Below are the code and all the weights of a small trained network. Each question names an input and a class and asks about switching units off, where a switched-off unit gives its printed mean instead of its output.

import numpy as np


def w(rows, s, z=0):
    codes = np.array(rows[::2]) - 128.0
    scale = np.full(codes.shape[1], s)
    scale[-1] = z or s
    return codes * scale


def norm(h):
    return h / np.sqrt((h * h).mean(-1, keepdims=True) + 1e-5)


def f(y):
    return np.maximum(y, 0)


def log_softmax(a):
    a = a - a.max(-1, keepdims=True)
    return a - np.log(np.exp(a).sum(-1, keepdims=True))


def net(x, mask):
    res = np.array(x, float).reshape(1, 5) / 4 @ E
    u = 0
    for l in range(2):
        y = f(norm(res) @ A[l][:, :-1].T + A[l][:, -1])
        res = res + np.where(mask[u : u + 10], y, B[l][:, -1]) @ B[l][:, :-1]
        u += 10
    return log_softmax(norm(res)[-1] @ U[:, :-1].T + U[:, -1])


A, B = {}, {}
E = w([
[140,122,110,119,137,142,122],'x0',
[99,2,207,77,161,120,87],'x1',
[119,72,137,214,37,232,88],'x2',
[160,126,117,102,121,138,107],'x3',
[64,99,28,100,50,77,105],'x4',
],0.0087)
A[0] = w([
[182,138,221,126,211,198,167,80],'L0N0',
[60,41,179,75,178,159,95,62],'L0N1',
[125,145,86,58,201,74,165,62],'L0N2',
[94,55,109,184,32,206,86,97],'L0N3',
[71,101,64,121,109,100,109,2],'L0N4',
[122,128,111,36,169,15,150,107],'L0N5',
[136,197,42,166,84,102,136,86],'L0N6',
[39,71,2,103,57,25,43,44],'L0N7',
[166,178,120,114,111,105,172,112],'L0N8',
[68,29,158,54,120,74,76,53],'L0N9',
],0.0095,0.0072)
B[0] = w([
[161,82,167,86,86,140,188,203],'L0N0',
[147,78,46,205,43,73,94,209],'L0N1',
[90,157,109,118,141,176,100,181],'L0N2',
[56,184,163,74,203,157,64,254],'L0N3',
[172,96,175,111,88,174,178,147],'L0N4',
[26,165,138,96,178,183,89,217],'L0N5',
[185,124,66,174,117,55,97,189],'L0N6',
[202,134,231,82,82,203,245,234],'L0N7',
[115,79,148,136,140,92,96,160],'L0N8',
[183,73,86,231,131,46,81,221],'L0N9',
],0.011,0.009)
A[1] = w([
[195,180,102,185,119,84,89,1],'L1N0',
[143,99,165,178,107,197,112,161],'L1N1',
[52,142,113,71,117,83,154,68],'L1N2',
[169,213,62,198,97,105,121,68],'L1N3',
[20,181,141,125,111,198,47,33],'L1N4',
[190,178,67,206,128,96,145,69],'L1N5',
[73,127,145,109,108,194,55,122],'L1N6',
[98,104,155,115,209,103,189,155],'L1N7',
[180,127,62,191,109,83,99,44],'L1N8',
[190,103,175,102,101,141,255,81],'L1N9',
],0.0099,0.0037)
B[1] = w([
[137,68,140,87,131,117,85,172],'L1N0',
[91,202,41,86,146,101,166,244],'L1N1',
[87,148,138,89,138,215,134,156],'L1N2',
[150,40,109,191,104,69,69,194],'L1N3',
[102,203,133,29,255,180,105,254],'L1N4',
[103,64,130,175,60,50,65,185],'L1N5',
[61,215,90,98,159,104,186,240],'L1N6',
[109,183,74,172,109,156,115,171],'L1N7',
[105,70,200,154,155,71,88,196],'L1N8',
[225,145,132,139,22,198,221,249],'L1N9',
],0.0079,0.0067)
U = w([
[27,215,114,80,223,162,98,254],'0',
[155,137,157,107,43,183,228,27],'1',
[119,62,101,189,111,11,46,101],'2',
],0.013,0.00074)

Each question gives the input, the list of numbers given to net, and the class t.
The units are the neurons (one row each of A and B). Each row of codes is followed by its name. A weight is (code - 128) times the scale printed after its matrix; where a second scale follows, it is the last column's (A, B and U).
mask holds one flag per neuron, layer by layer. A switched-off neuron (its flag False) gives its mean, the last column of its row in B, instead of its output. The means were averaged over made-up inputs and are rounded, as every weight is.
A unit's drop is (log p(t) with every unit on - log p(t) with that unit switched off) / (log p(t) with every unit on - log p(t) with every unit switched off).
most important unit: the unit with the biggest drop
k most important neurons: the k neurons with the biggest drops, biggest first
k most important neurons of layer l: the k neurons of layer l with the biggest drops, biggest first
drop when u is switched off: that unit's drop, to one decimal
input [-1,1,4,-1,6], class 1: 2 most important neurons	L0N7, L0N5
input [1,-7,7,0,6], class 0: 2 most important neurons	L0N3, L0N9
input [-2,4,-6,-1,7], class 1: most important neuron	L0N7
input [-2,7,-6,8,5], class 2: 4 most important neurons	L0N9, L0N3, L0N1, L1N4
input [2,-2,-1,-4,2], class 1: 3 most important neurons	L0N7, L0N9, L0N1
input [2,-8,-7,-8,-6], class 2: 2 most important neurons	L0N3, L0N7
input [-8,7,8,7,8], class 0: 2 most important neurons of layer 0	L0N3, L0N0
input [-3,-8,8,4,0], class 0: 4 most important neurons	L0N3, L0N9, L0N1, L1N4
input [-7,6,-5,8,1], class 2: 3 most important neurons	L0N9, L0N1, L0N3
input [-8,1,-4,4,-6], class 1: 2 most important neurons of layer 0	L0N0, L0N3
input [-6,5,8,2,-6], class 0: 2 most important neurons	L0N3, L0N7
input [2,-4,2,-7,4], class 1: 3 most important neurons of layer 0	L0N7, L0N9, L0N1
input [6,-2,8,-4,-8], class 0: 3 most important neurons of layer 0	L0N7, L0N3, L0N4
input [7,8,-3,-4,3], class 2: most important unit	L0N9
input [6,-3,2,-3,4], class 1: drop when L0N7 is switched off	5.5
input [5,2,5,2,3], class 0: drop when L0N3 is switched off	4.8
input [4,-1,2,-2,4], class 1: drop when L0N7 is switched off	3.4
